Here is a tiny trained network, its code and every weight. The questions are about switching its units off for an input and a target symbol, where a switched-off unit gives its printed mean instead of its output.

import numpy as np


def w(rows, s, z=0):
    codes = np.array(rows[::2]) - 128.0
    scale = np.full(codes.shape[1], s)
    scale[-1] = z or s
    return codes * scale


def norm(h):
    return h / np.sqrt((h * h).mean(-1, keepdims=True) + 1e-5)


def f(y):
    return np.maximum(y, 0)


def softmax(a):
    e = np.exp(a - a.max(-1, keepdims=True))
    return e / e.sum(-1, keepdims=True)


def log_softmax(a):
    a = a - a.max(-1, keepdims=True)
    return a - np.log(np.exp(a).sum(-1, keepdims=True))


def net(x, mask):
    ids = ['ΓΠαετφψω'.index(c) for c in x.split()]
    T = len(ids)
    res = E[ids] + P[:T]
    u = 0
    for l in range(3):
        q, k, v = (norm(res) @ M[l].T for M in (Q, K, V))
        z = softmax(np.where(np.tri(T) > 0, q @ k.T / 2**0.5, -1e9)) @ v
        res = res + np.where(mask[u], z, O[l][:, -1]) @ O[l][:, :-1]
        u += 1
        y = f(norm(res) @ A[l][:, :-1].T + A[l][:, -1])
        res = res + np.where(mask[u : u + 8], y, B[l][:, -1]) @ B[l][:, :-1]
        u += 8
    return log_softmax(norm(res)[-1] @ U[:, :-1].T + U[:, -1])


Q, K, V, O, A, B = {}, {}, {}, {}, {}, {}
E = w([
[115,48,137,132,142,39],'Γ',
[214,139,192,143,145,169],'Π',
[26,111,140,2,60,205],'α',
[137,69,214,51,54,3],'ε',
[204,108,69,11,48,39],'τ',
[202,118,104,185,46,33],'φ',
[46,255,152,188,217,47],'ψ',
[57,148,133,192,105,94],'ω',
],0.0077)
P = w([
[174,1,111,167,102,111],'0',
[115,115,186,120,101,38],'1',
[166,35,106,144,89,155],'2',
[110,135,188,104,115,57],'3',
[167,53,107,135,104,179],'4',
[101,147,192,78,140,81],'5',
[153,77,119,133,119,195],'6',
[84,178,187,62,155,116],'7',
[157,103,120,124,134,222],'8',
[94,198,187,71,146,105],'9',
],0.0054)
Q[0] = w([
[144,74,20,130,207,179],'L0H0',
[204,63,2,199,98,223],'L0H0',
],0.0045)
K[0] = w([
[133,129,112,149,135,3],'L0H0',
[140,88,57,205,17,65],'L0H0',
],0.0062)
V[0] = w([
[81,74,83,82,223,2],'L0H0',
[85,99,133,105,104,170],'L0H0',
],0.002)
O[0] = w([
[1,81,161,195,165,151,251],'L0H0',
[119,126,75,101,150,136,97],'L0H0',
],0.0073,0.0014)
A[0] = w([
[154,173,136,210,100,98,222],'L0N0',
[89,66,160,144,123,210,54],'L0N1',
[139,104,37,62,71,210,5],'L0N2',
[179,193,61,158,145,70,130],'L0N3',
[166,108,98,104,132,179,113],'L0N4',
[163,101,96,25,112,150,130],'L0N5',
[25,104,80,201,125,142,208],'L0N6',
[144,3,115,76,154,202,132],'L0N7',
],0.0048,0.0017)
B[0] = w([
[140,74,124,35,152,157,218],'L0N0',
[158,89,97,74,139,156,154],'L0N1',
[139,145,82,138,161,118,150],'L0N2',
[77,146,129,74,129,133,165],'L0N3',
[100,183,145,139,146,108,138],'L0N4',
[85,134,113,225,102,136,168],'L0N5',
[132,69,153,55,112,76,254],'L0N6',
[185,121,70,253,191,85,163],'L0N7',
],0.0056,0.0045)
Q[1] = w([
[94,168,151,40,147,8],'L1H0',
[146,112,124,178,119,166],'L1H0',
],0.012)
K[1] = w([
[122,216,106,124,207,229],'L1H0',
[150,77,115,183,110,3],'L1H0',
],0.0063)
V[1] = w([
[234,21,201,156,129,118],'L1H0',
[169,133,121,120,253,3],'L1H0',
],0.0031)
O[1] = w([
[151,183,127,116,175,254,96],'L1H0',
[115,224,109,239,103,55,254],'L1H0',
],0.0067,0.0033)
A[1] = w([
[106,71,224,133,96,172,111],'L1N0',
[215,179,61,215,244,119,52],'L1N1',
[147,231,100,94,116,139,88],'L1N2',
[29,53,39,138,90,189,197],'L1N3',
[129,167,207,141,104,47,252],'L1N4',
[192,86,99,158,86,83,112],'L1N5',
[104,139,255,107,192,104,138],'L1N6',
[50,56,183,118,140,102,30],'L1N7',
],0.0058,0.002)
B[1] = w([
[2,150,97,118,56,83,150],'L1N0',
[19,137,103,101,94,158,148],'L1N1',
[154,102,135,133,73,128,137],'L1N2',
[181,157,30,76,229,163,171],'L1N3',
[120,108,129,146,185,186,254],'L1N4',
[96,130,177,99,142,176,162],'L1N5',
[225,138,98,93,81,148,209],'L1N6',
[121,177,131,122,98,198,192],'L1N7',
],0.006,0.0076)
Q[2] = w([
[67,167,184,2,173,94],'L2H0',
[122,115,189,207,161,156],'L2H0',
],0.0075)
K[2] = w([
[122,255,180,59,249,136],'L2H0',
[89,85,159,135,115,130],'L2H0',
],0.0083)
V[2] = w([
[74,109,142,85,102,133],'L2H0',
[88,136,176,3,149,155],'L2H0',
],0.0029)
O[2] = w([
[255,90,182,112,74,128,179],'L2H0',
[69,144,136,218,144,127,254],'L2H0',
],0.0074,0.00063)
A[2] = w([
[114,197,140,122,60,98,96],'L2N0',
[76,128,126,85,124,58,123],'L2N1',
[180,150,204,66,138,126,87],'L2N2',
[201,229,132,72,131,137,141],'L2N3',
[48,198,73,92,145,78,167],'L2N4',
[76,241,163,182,190,2,50],'L2N5',
[119,133,116,37,131,81,11],'L2N6',
[167,140,45,162,160,145,255],'L2N7',
],0.0076,0.00088)
B[2] = w([
[191,154,92,183,184,119,154],'L2N0',
[162,172,133,81,167,172,170],'L2N1',
[103,127,31,135,139,91,139],'L2N2',
[183,11,148,138,72,118,147],'L2N3',
[132,78,153,82,114,111,206],'L2N4',
[224,165,254,37,229,53,248],'L2N5',
[32,120,125,150,118,201,146],'L2N6',
[117,234,173,167,106,51,148],'L2N7',
],0.0074,0.013)
U = w([
[75,55,248,163,25,134,86],'Γ',
[244,34,85,115,51,155,145],'Π',
[44,84,120,13,94,208,119],'α',
[109,184,99,132,15,60,143],'ε',
[193,157,2,120,216,197,5],'τ',
[70,43,109,202,193,103,91],'φ',
[183,140,219,59,171,105,175],'ψ',
[137,178,176,196,102,252,177],'ω',
],0.0079,0.0029)

Each question gives the input, a string of symbols that net reads in full, and the target symbol t.
The units are the heads (2 rows each of Q, K, V and O) and the neurons (one row each of A and B). Each row of codes is followed by its name. A weight is (code - 128) times the scale printed after its matrix; where a second scale follows, it is the last column's (O, A, B and U).
mask holds one flag per unit, layer by layer, with each layer's heads first. A switched-off unit (its flag False) gives its mean, the last column of its rows in O or B, instead of its output. The means were averaged over made-up inputs and are rounded, as every weight is.
A unit's drop is (log p(t) with every unit on - log p(t) with that unit switched off) / (log p(t) with every unit on - log p(t) with every unit switched off).
The circuit of an input: a set's keep is (log p(t) with only the set's units on - log p(t) with every unit switched off) / (log p(t) with every unit on - log p(t) with every unit switched off). Starting from the 12 units with the biggest drops (on a tie, the unit counted first), units are removed one at a time, each time the one whose removal leaves the highest keep (on an exact tie, the one counted first), for as long as the keep stays at least 0.8.
units of the circuit, in order: the units of the circuit, biggest drop first
unit that matters most: the unit with the biggest drop
top k neurons: the k neurons with the biggest drops, biggest first
top k neurons in layer l: the k neurons of layer l with the biggest drops, biggest first
drop of u: that unit's drop, to one decimal
input α α ψ ψ α φ, target α: top 3 neurons in layer 2 -> [L2N5, L2N6, L2N0]
input ψ ψ ψ α ψ α α ε, target α: units of the circuit, in order -> [L1H0, L2N5, L2N6]
input α φ ψ φ Π Γ, target Π: top 3 neurons -> [L1N6, L0N6, L2N3]
input φ ψ ω ψ ψ τ φ α α Γ, target α: units of the circuit, in order -> [L1H0, L2N5, L2N6]
input ψ ω τ ε φ ω Γ, target φ: units of the circuit, in order -> [L2N5, L0N7, L1N6]
input ω τ ψ Π α τ ψ ψ ω, target α: units of the circuit, in order -> [L2N5, L0N6]
input Π ψ ψ ε ψ α Π ε ε τ, target Π: units of the circuit, in order -> [L2N3, L2N5]
input ω ω ψ ψ ω Π Π ω, target Π: top 2 neurons -> [L2N3, L2N5]
input ψ ψ α τ Π Γ, target Π: unit that matters most -> L1N6
input ψ ψ ω ψ ψ ψ ψ ψ Π ω, target Π: top 3 neurons -> [L2N3, L0N6, L2N5]
input ω ψ ψ ε φ, target Π: top 3 neurons -> [L2N5, L1N4, L1N5]
input ω τ ψ Γ Π Π ψ ψ φ Π, target Π: top 2 neurons -> [L2N3, L2N5]
input ω ω τ ω, target ω: top 3 neurons in layer 2 -> [L2N5, L2N4, L2N0]
input ω α ε, target Γ: top 2 neurons in layer 2 -> [L2N5, L2N4]
input ψ τ Π ω α, target τ: top 2 neurons -> [L1N3, L2N5]
input τ ψ ψ τ Π, target ω: top 3 neurons -> [L2N5, L1N1, L0N7]
input ψ ψ ψ ψ ψ ψ φ, target Π: top 3 neurons -> [L2N5, L1N3, L1N5]
input τ ω τ τ, target τ: top 2 neurons in layer 0 -> [L0N0, L0N6]
input ω ε φ φ, target φ: top 4 neurons in layer 2 -> [L2N5, L2N2, L2N1, L2N4]
input α ψ ψ ψ α φ, target α: top 2 neurons in layer 0 -> [L0N0, L0N2]
input Π ω τ, target ε: top 2 neurons in layer 0 -> [L0N5, L0N7]
input ω ω Γ, target φ: top 2 neurons -> [L2N5, L1N6]
input τ ψ τ ψ ψ ψ ψ ε α τ, target α: drop of L2N5 -> 0.5
input Γ ω τ ψ Π τ, target Π: drop of L0N6 -> 0.4
input ψ α ω ψ Γ Γ Π, target ω: drop of L1N1 -> 0.2
input ε φ α ψ ψ ψ ω, target α: drop of L2N5 -> 0.4
